Each row is followed by one of two labels, saying whether the row has a hidden trait. Each part has a new trait and two new labels.
[-2.82  2.67  4.29 -8.06 -3.10 -2.62 -0.59  3.69  0.32  5.04 -0.41  0.06
 -1.95  0.06 -6.25  1.50 -3.21 -3.49  0.67  0.50  0.00 -0.67  5.88 -3.77
 -2.34  4.22  1.07 -3.59 -4.98 -0.69  3.37  1.38 -1.81  0.54 -1.14  3.14
  2.40 -3.60  0.29  1.49  5.83  3.36  0.79 -0.73 -2.36 -2.09 -3.15 -3.93
  5.59  4.26 -0.28  2.29 -0.86 -4.42 -2.07 -0.30  0.21 -2.07  5.32  1.18
  2.43  1.28  2.17  3.37 -6.11 -0.96 -0.61 -2.18  1.79 -0.90  0.82 -2.72
 -0.87  5.96 -3.77  3.03  3.98 -0.26  1.64  1.70  3.69  0.54 -0.93  1.48
  4.95 -2.04 -0.49 -1.87 -0.26  1.90  3.43 -2.75  0.19  0.46  2.70  0.21
 -0.50 -0.37  0.29  3.26 -0.20  0.09 -1.28  1.01 -3.04  2.69 -3.65  0.65
  4.43  0.61 -5.16 -3.40 -0.82 -5.05  0.34 -0.80  1.71  0.70 -2.85 -2.25
  0.56  4.08 -0.16 -6.73 -2.65  1.48  0.29  1.49  2.60 -0.29  0.84  1.69
  1.29 -3.18  0.12  1.14 -1.36  0.41  0.15  2.18 -1.23  1.82 -0.42  0.54
  0.62 -0.96 -0.31 -2.67 -6.11 -1.20  1.74 -0.23  2.15 -1.69 -6.47  0.71
 -5.31  0.76 -3.69 -0.87  1.26 -6.13 -1.91 -3.54 -0.20 -0.25  1.11 -1.54
  2.06 -1.49  0.64  2.65 -1.42] : X
[ 0.08  9.99  0.03 -4.29 -2.29 -0.91 -4.48 -0.55  0.18  2.75 -0.39  0.17
 -8.56 -1.31  5.37 -1.69 -1.35  3.88  1.35 -1.16 -0.86 -0.43  2.54  0.70
 -3.13  0.84  4.76  3.29  1.78  0.19  3.27 -2.58 -3.20 -8.60  0.99  8.29
 -2.14  2.45  1.82  3.49 -0.79 -1.10  1.63 -4.84 -0.92  1.41  4.99  0.32
  1.14  5.51 -3.28  1.53  2.03  0.54 -0.41 -0.13  0.38 -0.02 -2.40  2.73
  1.92  4.04  4.01  1.51 -3.81  1.32 -0.78 -5.63  3.20 -1.79 -6.83  1.03
 -0.55 -2.14  1.28  3.65  1.04 -0.53 -0.42  8.03 -1.69  2.40  0.08  7.51
 -2.93  2.85  1.08  1.74 -2.49 -3.23 -1.70  3.30 -0.17 -2.99  1.68  1.43
 -0.48 -0.36 -1.97  4.55  0.24 -0.05 -0.89 -2.29  2.45 -2.50 -2.10 -1.50
 -4.27 -0.59 -1.69 -1.21 -5.71  2.92  4.21 -1.37  1.79  3.48 -1.68 -1.45
  4.26  2.85  0.46 -4.20 -1.65 -2.52  0.78  2.40  7.34 -4.12  0.98  1.80
 -2.01 -7.59 -2.44  3.22  4.10 -5.48 -0.53  1.21 -0.76 -0.80 -2.31 -0.21
 -1.55  1.03 -3.51 -1.30  2.24 -0.43 -0.17  1.62 -0.65  2.37 -0.46 -0.39
 -4.17  0.22 -1.28 -3.92 -1.67  0.04  0.28 -1.68 -0.03  1.78  1.78  0.98
 -0.15 -2.12  0.14 -3.75 -9.99] : X
[-1.30 -5.38  2.24 -1.47 -1.47 -2.29 -3.26  0.84 -1.98  5.24 -3.63  3.50
  3.80 -0.86 -3.57  0.32  1.42 -6.75 -1.28  0.65 -0.76 -3.02  3.41  3.90
  2.69  2.23 -0.82 -4.72 -0.57  1.14  1.43 -2.67 -1.09  0.41  7.72 -2.31
 -1.58 -2.24 -5.76  1.46  0.84  1.28  0.63  1.31 -0.67 -0.39  0.49  0.53
  3.58  1.55 -0.36  0.70  1.32 -1.53 -2.40 -0.17  0.11  0.67 -3.59  0.21
 -0.01 -0.99 -2.97 -3.97  2.59 -4.54  1.27  4.55  0.56 -2.43  0.64  0.00
  0.85  3.87 -2.88  2.63  1.35 -3.33 -1.22  1.28 -2.66 -1.05 -0.60 -6.97
  1.83  1.17 -0.50 -0.92 -0.89 -0.47  3.28 -7.04 -0.90  1.41  1.26 -0.42
 -0.86 -0.22  0.85  2.10  3.10  0.23 -0.74 -3.00 -1.28 -0.91 -0.16  0.71
  4.13 -1.24 -2.32 -1.00  1.63 -3.81  2.74 -0.20 -2.73 -1.31 -2.14 -1.34
 -2.33  4.37  4.46 -3.23  2.66  5.29  1.63 -1.91  5.69 -0.10  0.14  3.33
  1.21 -8.03  4.40  3.58 -2.17  0.56  1.33  3.18 -1.39  1.93 -1.72  0.57
 -0.10 -1.82 -0.14 -2.41 -0.98 -0.79  1.51 -0.42  3.39 -2.37 -5.74  1.91
 -1.88  1.23 -0.76 -1.34 -1.47  0.73 -1.64 -2.77  3.27  0.64  0.52  0.02
  1.62 -2.49 -6.96  1.68  3.19] : X
[ 0.82  3.95  3.84 -2.17 -1.91 -0.24 -0.07  2.95  1.73  3.55 -0.69 -1.29
 -1.86 -0.98 -4.98  0.60 -0.45  0.30  1.60  4.41  0.80  0.89 -0.15 -0.19
  0.31 -0.50  1.43  1.70 -1.83  0.54  2.43  2.57 -1.43  0.75  0.25  2.85
  1.22  1.52  1.94  0.12  1.04  3.46  1.01  0.81 -2.48 -0.74  2.59 -2.42
  1.12 -0.57 -2.64 -0.30 -0.44  1.28  4.07  0.71 -0.92  1.44  3.61  1.44
  2.41 -0.01  5.01 -1.40  0.26  0.09 -1.52  1.12 -2.58 -1.97 -3.23 -1.27
  3.15  1.05 -1.91  1.48  0.88 -3.34 -1.17 -4.61  4.21 -0.39  0.99 -1.50
 -0.91 -1.86  0.17  1.20 -1.04  0.24  1.63 -2.59  0.31 -6.73 -0.29 -2.15
 -0.20  0.60 -2.19  2.35 -1.35 -3.73 -0.99  1.90 -0.88  1.93 -2.12 -0.08
 -0.09 -0.05 -1.54  0.31 -0.35 -0.54  0.54 -0.66  2.33  1.08  0.22 -4.65
  0.96  2.10 -1.60 -0.17  0.34 -0.93  0.40  3.02  1.00 -1.15  0.23 -1.52
  0.70  1.96  0.30 -4.59 -2.64 -1.70  0.20  1.53 -0.91 -3.30 -0.97  1.48
 -0.56 -2.57  0.29 -1.18 -5.82 -2.84  1.78  1.12  1.54 -0.93 -2.37 -0.86
 -2.01 -0.98 -0.78 -2.70  2.27 -2.60  5.15 -1.84  0.88 -1.78  1.61  0.38
 -2.14  2.53  2.44  0.90 -0.53] : X
[-0.53  0.16  2.68  3.32 -1.80 -3.12  1.10 -0.88  0.59  0.04  1.29  0.04
 -0.80  2.54 -5.82 -0.15  0.42  5.19  0.86  0.85  1.96 -3.55  2.42  0.15
  4.49  0.12 -2.74  3.56  4.09  1.34  2.60 -0.35 -0.60  2.59  0.93 -2.77
 -0.77  3.03 -3.50  2.31 -0.03  5.55  0.77  1.87 -2.65 -0.26  6.87 -0.11
 -0.09  0.81 -0.48 -3.21 -1.39  5.04 -8.43  0.35  0.02  3.08  1.02  5.03
  1.96 -6.24  3.33 -3.04  6.51 -0.94 -3.03  2.30 -2.63 -2.21  0.24 -0.48
  1.49  0.93 -1.80  2.62  0.50 -2.02 -5.30 -2.42  1.67 -1.13  2.67 -8.47
  1.51 -3.46 -0.20  2.46 -2.49  3.99  0.45  0.12  0.05  0.66  0.60 -6.17
  0.75  4.98 -0.89  2.46 -1.84 -3.05 -0.43  1.21 -0.48  0.36  0.32 -0.03
 -1.25  0.15 -1.36  1.84  0.48  2.26  0.55 -0.75  2.65  2.34 -0.03 -3.90
 -1.43  0.87 -0.49  6.09  1.59 -1.18 -1.38  1.99 -1.85 -0.11  7.89 -1.55
  0.65  0.61  0.24 -2.82 -5.85 -1.07  0.13  1.71 -1.27 -1.74  0.14  1.46
 -2.09 -2.46 -0.56  1.20 -2.96 -4.06  0.53 -0.22  1.28 -0.83 -0.73 -7.60
  2.05 -1.49 -0.11 -2.47  0.16  0.66  7.36 -1.81  2.71 -1.38  1.57  1.49
 -7.14  5.80  1.24  0.46 -1.92] : X
[-0.38  5.15  1.66 -0.52 -1.97 -1.00 -2.73 -0.16  0.15  3.57 -0.44  0.41
 -4.84 -2.60  1.73 -1.73  0.22  2.54  1.81 -0.02 -0.67 -0.52  0.19  3.68
  2.92 -0.68  1.98  4.54  3.45  0.30  2.29 -2.33 -2.03 -4.47  5.34  3.05
  0.16  3.62  0.06  3.44 -3.15  0.74  1.72 -1.85 -1.05  1.35  6.92  2.40
  0.77  1.31 -3.02 -0.03  2.23  3.23 -0.93  0.23 -0.15  3.00 -4.56  2.86
  0.46  0.24  2.92 -3.07  3.47  0.53  0.49  0.31  0.41 -2.45 -7.36  2.43
  1.77 -1.47  0.00  3.90  0.61 -3.55 -3.24  3.85 -2.72  0.01  1.64 -0.24
 -5.10  2.63  1.06  3.05 -1.98 -1.73 -0.80 -0.30  0.09 -3.91  0.48 -1.69
 -0.24 -0.23 -2.85  2.01  0.62 -3.24 -0.31 -2.41  1.82 -2.37 -0.75 -0.84
 -3.29 -0.12  0.66 -0.05 -2.03  2.46  3.74 -0.81  1.88  1.69 -0.39 -3.64
  1.87  2.78  1.71  0.53  2.53 -1.30  0.74  1.28  5.29 -3.15  1.26  0.28
 -1.40  5.88  0.93  1.82 -0.42 -4.64 -1.31  1.32 -0.63 -3.32 -1.41  2.11
 -2.86 -0.62 -1.57 -0.76  1.22 -2.18  0.86  1.59  0.52  1.11 -0.34 -2.05
 -0.17  0.00  0.96 -4.26 -2.48  2.56  4.49 -1.81  1.48  1.00  1.77  1.95
 -1.93 -0.62 -0.02 -1.97 -5.31] : X
[-0.25  5.59  0.94  1.20  2.60 -0.45  0.15 -0.56  1.62  0.08 -2.05  2.08
 -1.62  3.72  5.96 -3.29  7.90 -0.32  5.99 -0.35  1.57  1.87  3.80  6.60
 -2.71 -1.62 -0.80 -2.48  3.42  5.79 -2.81  0.14 -1.35  3.33  0.79  2.81
 -1.24  1.32  2.32  1.20  2.04 -2.28 -2.34  0.21 -0.44 -1.48 -2.25  0.91
  0.95  1.00  0.06 -0.18 -5.85  0.47 -0.64 -2.11  0.87 -0.14  3.61  3.25
  3.01 -2.34 -0.25 -0.77  2.76 -0.26  4.38  8.40  0.34  1.13  2.68  3.15
 -2.38 -2.12 -1.73 -1.62  0.70  2.23 -4.23  6.41  3.70  1.93 -1.44  1.84
  1.39  1.74  0.31  0.45 -1.02 -1.80  0.41  3.81  0.16  6.42 -0.53  4.71
 -2.08  0.20  0.78  0.87 -0.30  5.03  0.02  2.54 -1.84 -2.18 -0.26 -1.54
 -0.55 -0.88 -0.51  0.32  3.76  3.67 -3.09 -0.04 -2.84 -1.33 -3.76 -3.47
  0.04 -2.29  0.16 -2.44 -0.88 -1.35 -3.62  1.86  0.93  0.60  1.89  3.85
  1.46  0.84  0.01  0.18  3.05  0.36  0.17  1.59 -0.69  3.55 -1.77  2.60
  3.73  2.03 -3.41 -1.61 -0.76 -0.83 -0.14  0.24  3.04 -1.22  0.15 -2.66
 -0.56 -1.74 -1.74 -0.50 -0.49  0.03 -0.22  0.42 -1.51  2.85  0.69 -1.66
  0.40  0.15  2.52 -1.76 -8.29] : Y
[ 1.15  5.48  2.77 -8.54 -2.04 -1.23  0.83  3.02  0.42  3.54  1.48 -2.86
 -3.66 -0.54 -3.17 -0.36 -4.32  0.13  0.91 -0.34 -0.15  0.94  3.24 -8.77
 -3.53  3.19  2.19 -1.19 -5.77 -1.66  3.55  1.88 -1.51  0.55 -5.05  4.56
 -1.57 -1.43  2.94  1.57  3.62  1.08  0.83 -1.32 -2.19 -1.37 -5.27 -3.59
  5.18  3.79  0.06  1.86 -1.53 -2.80 -1.28 -0.28  0.79 -2.29  7.55  1.31
  2.45  3.50  3.20  6.11 -7.71  1.21  0.19 -4.23  1.97 -0.39 -0.31 -2.08
 -1.10  4.08 -1.15  1.17  2.79  1.41  2.49  1.43  4.96  1.46 -0.67  6.11
  2.61 -1.40 -0.27 -1.54  0.66  2.48  0.25  0.31  0.98  0.08  2.65  1.90
 -0.39 -1.12  0.16  1.93 -1.10 -0.42 -0.75  2.39 -2.27  3.49 -2.63  0.13
  2.02  1.76 -3.32 -3.33 -1.79 -1.67 -0.84 -0.70  3.26  0.95 -2.09 -1.08
  1.61  2.14 -2.29 -6.53 -3.24 -0.99  0.45  1.39  1.05 -0.14  1.74 -0.15
  0.58  5.69 -1.44  1.23  0.74 -0.80 -0.82  0.61 -1.02 -0.16  0.14  0.06
 -0.44 -0.42 -0.95 -1.17 -4.79 -0.61  1.59  0.80  0.70 -0.79 -3.88  1.27
 -5.44  0.97 -3.26 -0.69  1.06 -7.45 -0.32 -1.75 -0.83 -0.64  0.74 -1.54
  1.83 -0.99  3.30  1.93 -3.33] : X
[ 1.56 -3.36 -2.71 -5.06  4.13 -4.48  0.64 -2.28 -3.36 -2.39  4.68 -0.76
 -1.15 -0.27  5.78 -5.03 -1.71  4.60 -0.64 -8.17 -1.55 -1.28  2.60 -4.33
  1.44  3.40  0.54 -0.01  0.39 -5.15  0.20 -6.63 -1.85 -1.92  2.09 -1.13
  1.24  0.78 -4.26  8.86 -3.15 -9.20  0.12 -1.55  1.09 -0.32 -6.29  5.06
  4.98  4.13  5.76 -0.47 -0.43  0.41 -9.99 -0.70  3.61 -1.11 -2.90  4.72
 -1.74 -0.22 -2.47  1.46 -0.64  0.53  7.15 -3.62  2.15 -3.40  0.28  3.07
 -4.07  4.10  0.57  5.25  1.53  4.13 -2.10  6.83 -2.91  0.99 -0.34  3.10
 -1.30  4.22 -0.30 -0.08  2.00  4.06 -4.41  4.73  2.04  9.99  4.74  2.08
 -1.21 -2.11  2.38 -3.55 -0.01 -0.30  2.22 -2.63 -0.20 -0.26  5.97 -0.29
 -0.17  4.82  0.81 -4.90  0.06  1.71  0.57  0.14  2.21 -2.28 -2.16  0.24
 -1.11  1.47  2.47 -3.79  2.47  0.32  2.21 -5.31  1.30  1.69  7.44 -0.17
 -2.78  9.99  3.51  9.99  0.48 -2.25 -0.08  0.99 -1.09  0.24  2.00 -1.47
 -4.96  4.49 -1.70  3.10  3.00  0.74  0.16  0.25 -2.26 -1.77  0.54 -0.48
  3.11  5.97  0.59  0.84 -7.93 -0.44  0.44  1.34  0.15  0.23 -0.47 -1.76
  3.14 -3.26 -4.39  0.41 -2.97] : X
[ 0.66  0.16  0.54 -1.11 -0.58 -0.28  0.00 -0.21 -0.03  0.29 -0.09  0.58
 -0.74  0.14 -0.91  0.09  0.17  0.40 -0.26  0.13 -0.16 -0.29  0.28  0.61
  0.16  0.18  0.01  0.52 -0.49  0.03  0.20  0.15 -0.31 -0.09  0.50 -0.12
  1.92  0.66  0.50  0.64  0.21  0.45  0.29 -0.40 -0.34 -0.06  0.58  0.38
  0.35  0.69  0.29 -0.11 -0.18  0.60 -0.31  0.14 -0.12 -0.03  0.39  0.34
  0.62  0.39  0.35  0.26  0.15  0.35  0.17 -0.46  0.19 -0.53 -0.48  0.32
  0.50  0.38 -0.44  0.93  0.53 -0.66 -0.61  0.65  0.48  0.43 -0.26 -0.18
  0.14 -0.21 -0.06  0.22 -0.27  0.52  0.19 -0.35  0.07  1.03  0.17  0.61
 -0.28 -0.12  0.20  0.41 -0.02 -0.24 -0.13  0.57  1.11  0.01 -0.26 -0.22
  0.63 -0.16 -0.41 -0.11  0.39  0.16  0.30 -0.33  0.45  0.46 -0.45 -0.57
 -0.06  0.49  0.30 -0.45  0.41 -0.39  0.75  0.16 -0.05  0.03  0.89 -0.40
  0.51 -0.71  0.30  1.01  0.43 -0.32  0.14  0.43 -0.71  0.11 -0.34  0.25
 -0.27 -0.15 -0.45 -0.28 -0.63 -0.47  0.38  0.26  0.35 -1.48 -0.40 -0.45
  0.12  0.06  0.18 -0.25 -0.26 -0.05  0.10 -0.54 -0.15  0.15  0.31  0.13
  0.28 -0.03  0.58  0.20 -0.59] : X
